Each row has a name. Each question is about the rows just above it.

98,91,84,91,102,183,174,96,96,110,96,104,109,126,89,112,109,94,91 -> reme
98,103,84,164,102,183,174,96,96,43,36,85,32,96,95,97,103,116,110 -> tuvu
98,103,84,164,102,183,174,96,96,43,36,85,32,96,182,97,32,102,110 -> dem
Count of 89 in reme: | 1
Does one of the named rows hold 164,84 side by side, in this order? | no
Is 43,36 printed in one of the named rows, side by side and in this order? | yes
Is 174,96 printed in one of the named rows, side by side and in this order? | yes
Count of 95 in reme: | 0

139,139,61,99,101 : sozu
77,110,163,110,160 : dom
103,130,42,129,32 : nof
53,143,81,139,169 : Muga
148,139,48,56,135 : dukab
Is 78,110 printed in one of the named rows, side by side and in this order? | no
Count of 101 in sozu: | 1
Is 139,139,62,99 printed in one of the named rows, side by side and in this order? | no
How many times does nof hold 129? | 1
Is 53,143,82,139 printed in one of the named rows, side by side and in this order? | no
Times 160 occurs in dom: | 1

117,134,78,127,116,82,87,93,136,133,110,182,135,105,84,63,100,50,101,28,101,105,135,122,179,33,95,106,105,105 -> repe
136,100,16,93,108,17,48,147,146,101,162,81,84,115,61,61,104,98,100,75,177,85,109,85,155,18,183,93,78,129 -> toli
125,108,69,127,115,79,91,97,126,127,112,185,92,76,76,60,91,49,104,105,105,101,133,117,176,28,100,101,105,101 -> Bep
How many times does Bep hold 105? | 3
Times 135 occurs in repe: | 2
Does one of the named rows hold 135,106 side by side, in this order? | no
Is 147,48 printed in one of the named rows, side by side and in this order? | no
Among the named rows, does one hold 51,101 next to each other, in this order? | no
Is 127,112 printed in one of the named rows, side by side and in this order? | yes

170,72,24,72,179,92,170,92,92,81,150,53,24,159,82 : laga
163,75,31,75,171,93,163,93,93,83,145,57,31,154,84 : Meb
149,112,112,87,163,126,163,149,110,39,124,87,96,124,142 : Sebid
170,72,24,72,179,92,170,92,150,81,150,88,96,125,141 : vuvu
Count of 124 in Sebid: | 2
Count of 150 in Sebid: | 0

154,69,61,92,154,69,170  Muf
44,149,158,121,55,37,96  sukoz
44,149,158,121,44,148,25  dos
100,94,128,80,148,162,99  tinod
152,71,71,93,152,70,71  vigi
103,100,111,96,119,122,108  seg
93,106,115,99,104,121,94  bev
100,94,128,80,148,162,114  fadar
161,65,57,92,161,65,178  gov
Times 71 occurs in vigi: | 3
Does one of the named rows hold 106,93 side by side, in this order? | no

152,148,129,124,150,34,148,128,88 = namu
131,57,93,126,49,105,86,175,187 = toles
176,121,90,90,176,90,176,86,90 = nelo
How many times does nelo hold 89? | 0
How many times does namu hold 128? | 1
How many times does nelo hold 176? | 3
Is 176,90,176,86,89 printed in one of the named rows, side by side and in this order? | no
Does one of the named rows hold 86,176,90,176 side by side, in this order? | no
Among the named rows, does one hold 175,86,90 next to each other, in this order? | no

94,118,81,104,136 : Fesom
94,128,78,100,101 : gufup
91,151,51,107,192 : miri
100,98,100,100,98 : sib
101,86,112,99,71 : Lifu
96,99,100,98,101 : sil
104,94,107,99,91 : vepal
102,78,102,102,78 : retig
Does one of the named rows hold 94,107,99 side by side, in this order? | yes
How many times does sib hold 98? | 2
Count of 102 in retig: | 3

68,177,68,142,95,126,113,114,78,104,99,177,99,107,109,115,177,107,86,113,118,109,71,102,68,177,149  zuman
80,93,88,87,76,97,63,75,94,101,78,81,91,56,112,63,108,108,78,71,142,70,105,76,94,115,63  bofi
67,76,132,140,134,72,116,110,77,97,132,181,57,67,77,123,138,128,105,78,126,120,87,128,61,128,154  Kide
How many times does zuman hold 68? | 3
Among the named rows, does one hold 72,134 next to each other, in this order? | no
How many times does bofi hold 94? | 2
How many times does Kide hold 77? | 2
Is 114,78,104,99,177 printed in one of the named rows, side by side and in this order? | yes
Is 132,140,134,72,116 printed in one of the named rows, side by side and in this order? | yes

120,164,162,164 : vosis
99,142,162,166 : fav
99,136,162,166 : Gorit
Does one of the named rows hold 99,136 side by side, in this order? | yes
Times 164 occurs in vosis: | 2
Times 163 occurs in vosis: | 0

112,50,103,38,42,95,95,142,147,116,153,96,38,97,112,97,94,104 = Niru
107,68,105,63,65,91,92,127,129,113,131,92,62,94,128,106,96,107 = soke
114,38,101,18,27,98,98,151,158,117,167,97,21,98,161,102,92,102 = pugos
94,91,129,91,91,47,57,106,108,109,107,47,91,75,107,122,108,147 = teda
106,120,73,107,106,151,120,95,93,93,95,152,107,120,95,82,98,51 = Pamo
114,82,88,80,81,119,117,117,117,106,116,120,78,108,115,95,89,86 = gof
82,137,106,144,140,91,119,67,63,89,65,91,147,96,65,103,111,107 = veg
How many times does Niru hold 97? | 2
Among the named rows, does one hold 57,47,91 next to each other, in this order? | no
Does one of the named rows hold 97,21 side by side, in this order? | yes
Among the named rows, does one hold 117,117 next to each other, in this order? | yes
Does one of the named rows hold 116,167,97,21,98 side by side, in this order? | no
Count of 120 in Pamo: | 3

78,74,121,69,84,126,72,119,116,67,85,71,120,111,83,87,128,86,123,123,83,126  Masav
125,106,112,106,125,118,100,116,109,114,38,129,113,115,80,79,38,136,59,120,85,38  mon
86,69,129,70,76,129,72,126,121,70,71,94,129,121,76,73,97,110,89,127,74,102  Vavi
133,113,110,108,86,113,109,110,108,124,86,131,112,113,91,79,28,136,55,108,77,40  leni
113,94,118,98,81,115,97,114,110,99,81,118,113,120,78,80,61,128,70,112,77,53  pibi
122,137,77,127,115,73,130,73,79,132,118,118,69,77,123,120,82,104,91,79,117,84  rurum
117,132,69,134,119,77,127,81,80,137,119,124,75,79,115,125,89,98,96,77,121,84  minir
122,131,78,130,122,77,132,79,86,134,119,126,76,78,116,121,86,106,88,80,116,75  bov
81,67,125,72,83,120,76,118,114,69,83,75,122,122,80,82,119,96,107,118,78,125  taza
79,68,118,73,80,127,68,120,119,63,83,77,131,125,82,126,115,96,108,127,80,120  sivu
76,101,79,106,122,85,103,87,100,94,119,71,82,89,124,119,145,62,137,85,123,158  ked
113,90,118,86,77,122,90,118,112,87,76,116,115,118,78,75,76,122,81,114,85,73  rom
Does one of the named rows hold 73,115,127,77,137 side by side, in this order? | no
Times 126 occurs in Masav: | 2
Is 81,127 printed in one of the named rows, side by side and in this order? | no
Count of 125 in mon: | 2

112,46,112,120,112,112  dop
134,109,109,104,120,122  bisu
177,87,143,147,140,141  rabe
153,106,58,64,59,58  nen
69,122,45,39,47,43  mib
29,87,67,65,71,70  Pazol
74,156,54,54,59,48  Lokun
Is 39,45,122,69 printed in one of the named rows, side by side and in this order? | no
Times 112 occurs in dop: | 4
Times 109 occurs in bisu: | 2

126,151,154,61,81,141,151,126,100 = nenu
124,160,54,73,83,140,154,85,164 = Moto
141,74,115,159,156,70,38,121,93 = mefaf
126,151,154,61,81,141,151,90,172 = Rinol
126,151,70,61,81,141,151,90,172 = kazen
141,74,121,159,121,70,41,121,121 = posil
132,151,71,71,97,127,147,84,165 = gevek
112,138,66,94,76,118,143,95,146 = mozi
Does one of the named rows hold 74,121,158 side by side, in this order? | no
How many times does posil hold 121? | 4
Is 147,127,97,71 printed in one of the named rows, side by side and in this order? | no
Is 90,151,141,81 printed in one of the named rows, side by side and in this order? | no

96,130,89,84,187,131 -> koleb
118,112,82,79,83,81 -> Res
130,130,84,84,84,130 -> tepir
96,58,58,122,96,58 -> dezeg
76,130,64,84,187,131 -> Gek
96,95,100,59,48,84 -> Semu
71,102,105,90,149,111 -> zum
88,99,121,115,105,83 -> nazan
96,95,107,93,149,107 -> Dapiv
How many times does tepir hold 84? | 3
How many times does dezeg hold 58? | 3
Times 96 occurs in Semu: | 1
Is 99,121,115,105 printed in one of the named rows, side by side and in this order? | yes

136,118,145,57,151,99,99,151,73,105,99,98,131,73,104,192,99,58,74,68,40,73,76 : Fom
103,17,76,102,67,61,127,113,124,94,125,88,97,75,130,93,95,81,87,153,101,93,113 : rekib
136,118,145,57,151,99,99,151,73,105,99,98,97,73,104,192,99,58,74,68,40,73,76 : kota
Does one of the named rows hold 145,57,151 side by side, in this order? | yes
Among the named rows, does one hold 81,95 next to each other, in this order? | no

